[[131 128 128]
 [145 126 132]
 [157 124 134]
 [101 127 122]
 [121 128 126]
 [129 130 126]]
:
[[129 121 101 157 145 131]
 [130 128 127 124 126 128]
 [126 126 122 134 132 128]]

[[137 138 136 119 136 138 124 138 117 138 123]
 [137 141 140 117 139 141 132 140 127 140 112]
 [112 110 110 144 111 109 131 109 137 109 138]
 [138 134 137 123 137 135 113 137 125 138 124]
 [111 110 110 144 111 109 130 108 140 108 138]
 [149 151 153 110 152 153 121 154 114 154 122]
 [110 109 108 144 109 108 133 107 141 107 136]]
:
[[110 149 111 138 112 137 137]
 [109 151 110 134 110 141 138]
 [108 153 110 137 110 140 136]
 [144 110 144 123 144 117 119]
 [109 152 111 137 111 139 136]
 [108 153 109 135 109 141 138]
 [133 121 130 113 131 132 124]
 [107 154 108 137 109 140 138]
 [141 114 140 125 137 127 117]
 [107 154 108 138 109 140 138]
 [136 122 138 124 138 112 123]]

[[108 107 108 146 148]
 [106 105 111 118 148]
 [108 106 111 121 148]
 [120 122 107 115 146]
 [122 128 128 140 130]
 [110 118 113 116 138]
 [129 130 128 124 133]
 [113 116 121 131 136]]
:
[[113 129 110 122 120 108 106 108]
 [116 130 118 128 122 106 105 107]
 [121 128 113 128 107 111 111 108]
 [131 124 116 140 115 121 118 146]
 [136 133 138 130 146 148 148 148]]

[[151 105 104 101 104]
 [150 106 107 107 111]
 [147 109 108 110 108]
 [147 105 104 102 111]
 [156 106 104 103 101]
 [152  99 102 105 101]
 [155 103 103 104 104]
 [103 151 153 151 149]
 [148 106 104 112 111]]
:
[[148 103 155 152 156 147 147 150 151]
 [106 151 103  99 106 105 109 106 105]
 [104 153 103 102 104 104 108 107 104]
 [112 151 104 105 103 102 110 107 101]
 [111 149 104 101 101 111 108 111 104]]

[[144 128 111 149 114 113 146 131 106 125 106]
 [140 121 120 138 132 117 129 128 109 123 119]]
:
[[140 144]
 [121 128]
 [120 111]
 [138 149]
 [132 114]
 [117 113]
 [129 146]
 [128 131]
 [109 106]
 [123 125]
 [119 106]]

[[110 107 148 112 107 105 107 152 106 109 108]
 [111 108 135 108 108 107 107 143 105 106 106]
 [107 107 144 105 107 107 105 144 106 105 107]
 [107 109 146 108 107 107 104 145 106 108 104]
 [105 108 144 115 108 107 106 147 110 149 109]
 [110 106 142 106 107 109 109 116 105 108 107]
 [106 108 151 108 106 151 109 145 108 109 107]
 [149 151 108 146 149 148 151 135 148 149 150]]
:
[[149 106 110 105 107 107 111 110]
 [151 108 106 108 109 107 108 107]
 [108 151 142 144 146 144 135 148]
 [146 108 106 115 108 105 108 112]
 [149 106 107 108 107 107 108 107]
 [148 151 109 107 107 107 107 105]
 [151 109 109 106 104 105 107 107]
 [135 145 116 147 145 144 143 152]
 [148 108 105 110 106 106 105 106]
 [149 109 108 149 108 105 106 109]
 [150 107 107 109 104 107 106 108]]

[[107 104 103]
 [106 102 101]
 [107 119 105]
 [123 126 106]
 [106  98 101]
 [111 114 108]
 [155 153 103]
 [157 153 123]
 [154 101 101]
 [105 104 100]
 [103 102 103]]
:
[[103 105 154 157 155 111 106 123 107 106 107]
 [102 104 101 153 153 114  98 126 119 102 104]
 [103 100 101 123 103 108 101 106 105 101 103]]
---
[[139 137 134 109 104 113 104 101 111 122]
 [136 131 135 130 124 124 134 136 124 143]
 [122 131 112 136 140 139 134 132 140 119]
 [141 136 138 111 104 112 108 107 110 130]]
:
[[141 136 138 111 104 112 108 107 110 130]
 [136 131 135 130 124 124 134 136 124 143]
 [139 137 134 109 104 113 104 101 111 122]
 [122 131 112 136 140 139 134 132 140 119]]

[[120 109 144 146 129 121 136]
 [128 128 122 105 105 123 132]
 [120 108 145 145 127 121 136]
 [131 134 117 103 109 127 129]
 [121 109 139 126 109 118 139]]
:
[[120 108 145 145 127 121 136]
 [120 109 144 146 129 121 136]
 [121 109 139 126 109 118 139]
 [128 128 122 105 105 123 132]
 [131 134 117 103 109 127 129]]

[[128 128 129 128 129 129 128 129 128]
 [125 127 124 125 125 125 131 124 130]
 [133 123 130 133 127 128 123 129 123]
 [105 128 100 105 105 104 153 102 149]
 [113 128 111 113 114 113 144 111 142]
 [124 127 122 124 123 123 133 122 132]]
:
[[133 123 130 133 127 128 123 129 123]
 [128 128 129 128 129 129 128 129 128]
 [125 127 124 125 125 125 131 124 130]
 [124 127 122 124 123 123 133 122 132]
 [113 128 111 113 114 113 144 111 142]
 [105 128 100 105 105 104 153 102 149]]

[[123 127 107 137 138 118 123 128 138 130 136 140 111 114]
 [142 110 140 142 138 121 132 140 123 133 124 137 121 132]]
:
[[142 110 140 142 138 121 132 140 123 133 124 137 121 132]
 [123 127 107 137 138 118 123 128 138 130 136 140 111 114]]

[[131 139 112 116 114 133 139 130 101 107 157]
 [120 127 143 157 126 139 129 140 127 125 116]
 [146 109 127 134 131 113 146 109 145 121 130]]
:
[[120 127 143 157 126 139 129 140 127 125 116]
 [146 109 127 134 131 113 146 109 145 121 130]
 [131 139 112 116 114 133 139 130 101 107 157]]

[[105 107 151]
 [103 105 148]
 [110 102 146]
 [120 140 135]
 [109 108 149]
 [141 130 106]]
:
[[105 107 151]
 [109 108 149]
 [103 105 148]
 [110 102 146]
 [120 140 135]
 [141 130 106]]

[[111 137 127 136 129 105 103]
 [101 139 140 139 120 107 125]
 [138 135 129 101 136 102 123]
 [102 139 136 140 121 107 118]
 [119 138 146 111 122 107 147]]
:
[[119 138 146 111 122 107 147]
 [101 139 140 139 120 107 125]
 [102 139 136 140 121 107 118]
 [138 135 129 101 136 102 123]
 [111 137 127 136 129 105 103]]
